Below is a small trained network, with its code and all its weights. Each question gives an input and a target symbol and asks what happens when units are switched off, that is, made to give their printed mean instead of their output.

import numpy as np


def w(rows, s, z=0):
    codes = np.array(rows[::2]) - 128.0
    scale = np.full(codes.shape[1], s)
    scale[-1] = z or s
    return codes * scale


def f(y):
    return y / 2 * (1 + np.tanh(0.7978845608 * (y + 0.044715 * y**3)))


def softmax(a):
    e = np.exp(a - a.max(-1, keepdims=True))
    return e / e.sum(-1, keepdims=True)


def log_softmax(a):
    a = a - a.max(-1, keepdims=True)
    return a - np.log(np.exp(a).sum(-1, keepdims=True))


def net(x, mask):
    ids = ['ΓΣΦαδεζημπτψ'.index(c) for c in x.split()]
    T = len(ids)
    res = E[ids] + P[:T]
    r = res
    for j in range(2):
        rows = slice(2 * j, 2 * j + 2)
        q, k, v = (r @ M[0][rows].T for M in (Q, K, V))
        z = softmax(np.where(np.tri(T) > 0, q @ k.T / 2**0.5, -1e9)) @ v
        o = O[0][rows]
        res = res + np.where(mask[j], z, o[:, -1]) @ o[:, :-1]
    y = f(res @ A[0][:, :-1].T + A[0][:, -1])
    res = res + np.where(mask[2:6], y, B[0][:, -1]) @ B[0][:, :-1]
    return log_softmax(res[-1] @ U[:, :-1].T + U[:, -1])


Q, K, V, O, A, B = {}, {}, {}, {}, {}, {}
E = w([
[130,99,107,166,168,115,185],'Γ',
[179,88,100,143,170,103,228],'Σ',
[136,153,125,177,120,123,144],'Φ',
[192,90,104,164,116,168,87],'α',
[76,181,151,168,119,78,168],'δ',
[119,167,158,102,226,112,89],'ε',
[95,123,149,100,190,124,131],'ζ',
[93,73,131,73,168,112,162],'η',
[115,99,146,147,107,79,132],'μ',
[127,32,160,98,171,193,130],'π',
[85,183,140,153,146,254,107],'τ',
[209,209,141,61,119,125,121],'ψ',
],0.019)
P = w([
[91,158,42,119,136,137,136],'0',
[138,156,54,176,137,152,130],'1',
[115,168,96,160,110,122,114],'2',
[133,135,114,153,106,130,125],'3',
[147,94,114,161,112,134,216],'4',
[132,68,123,164,106,118,249],'5',
[132,84,139,147,70,129,177],'6',
],0.012)
Q[0] = w([
[88,134,58,254,79,91,177],'h1',
[95,67,166,184,60,130,181],'h1',
[79,177,153,82,193,233,31],'h2',
[179,173,76,160,74,94,137],'h2',
],0.0085)
K[0] = w([
[129,159,210,115,79,176,152],'h1',
[163,109,246,121,131,153,170],'h1',
[85,151,29,140,177,112,118],'h2',
[156,134,181,76,85,146,126],'h2',
],0.011)
V[0] = w([
[52,162,162,140,109,130,75],'h1',
[73,149,159,167,124,254,150],'h1',
[68,29,194,196,155,150,170],'h2',
[141,82,167,236,105,19,59],'h2',
],0.0082)
O[0] = w([
[130,186,119,107,115,25,103,1],'h1',
[180,101,158,75,175,88,85,207],'h1',
[143,182,77,201,215,96,119,224],'h2',
[112,97,1,70,103,94,125,199],'h2',
],0.0085,0.0024)
A[0] = w([
[109,109,40,221,36,117,156,139],'n1',
[120,159,140,186,178,113,123,89],'n2',
[160,125,29,118,109,73,154,131],'n3',
[67,140,66,18,254,234,133,254],'n4',
],0.0069,0.0035)
B[0] = w([
[135,115,66,137,85,199,148,254],'n1',
[2,163,133,133,160,98,132,140],'n2',
[85,132,20,154,75,100,121,219],'n3',
[26,61,117,132,140,151,77,194],'n4',
],0.0093,0.0078)
U = w([
[11,107,131,58,162,140,84,167],'Γ',
[101,163,142,99,187,195,174,154],'Σ',
[149,209,96,103,149,159,146,132],'Φ',
[163,125,101,93,122,164,86,59],'α',
[87,204,133,126,110,103,170,59],'δ',
[132,169,108,85,136,138,150,69],'ε',
[140,156,120,146,142,125,137,59],'ζ',
[139,141,129,156,129,122,122,11],'η',
[135,176,41,105,74,140,124,169],'μ',
[148,177,114,173,175,108,120,84],'π',
[199,104,126,141,152,1,71,206],'τ',
[139,115,192,67,20,127,168,252],'ψ',
],0.0074,0.0036)

Each question gives the input, a string of symbols that net reads in full, and the target symbol t.
The units are the heads (2 rows each of Q, K, V and O) and the neurons (one row each of A and B). Each row of codes is followed by its name. A weight is (code - 128) times the scale printed after its matrix; where a second scale follows, it is the last column's (O, A, B and U).
mask holds one flag per unit, heads first, then neurons. A switched-off unit (its flag False) gives its mean, the last column of its rows in O or B, instead of its output. The means were averaged over made-up inputs and are rounded, as every weight is.
A unit's drop is (log p(t) with every unit on - log p(t) with that unit switched off) / (log p(t) with every unit on - log p(t) with every unit switched off).
The circuit of an input: a set's keep is (log p(t) with only the set's units on - log p(t) with every unit switched off) / (log p(t) with every unit on - log p(t) with every unit switched off). Starting from all 6 units, units are removed one at a time, each time the one whose removal leaves the highest keep (on an exact tie, the one counted first), for as long as the keep stays at least 0.8.
units of the circuit, in order: the units of the circuit, biggest drop first
k most important neurons: the k neurons with the biggest drops, biggest first
which heads matter: for each layer, one digit per head in row order, 1 if its drop is at least 0.15 and else 0, layers parted by /
drop of u: that unit's drop, to one decimal
input Φ α μ μ δ Γ, target μ: 2 most important neurons	[n3, n1]
input ψ ζ ζ τ ψ μ, target ψ: units of the circuit, in order	[h2]
input μ Φ Φ μ ψ μ τ, target Γ: which heads matter	00
input μ ψ δ, target ψ: which heads matter	01
input α ε Φ μ τ ζ δ, target τ: units of the circuit, in order	[h1, n1]
input ε Φ μ μ Φ, target μ: which heads matter	01
input μ τ Σ Σ, target τ: units of the circuit, in order	[h1, n1]
input ψ δ ε Σ Γ Σ, target Σ: units of the circuit, in order	[h1, h2]
input ζ μ μ Σ μ μ μ, target μ: which heads matter	01
input Σ μ Σ μ Σ π, target Γ: which heads matter	10
input μ μ μ μ μ μ Γ, target μ: which heads matter	01
input ψ μ ε, target Γ: 2 most important neurons	[n4, n1]
input Σ ζ Σ Φ ε, target Γ: 3 most important neurons	[n4, n2, n1]
input τ Φ μ μ μ Σ δ, target μ: 2 most important neurons	[n1, n3]
input μ Σ τ Φ, target τ: units of the circuit, in order	[h1]
input μ μ μ μ, target μ: drop of n3	0.1
input μ μ μ ψ π, target Γ: drop of n4	0.9
input ζ μ μ ψ Φ Σ, target ψ: drop of h2	1.1
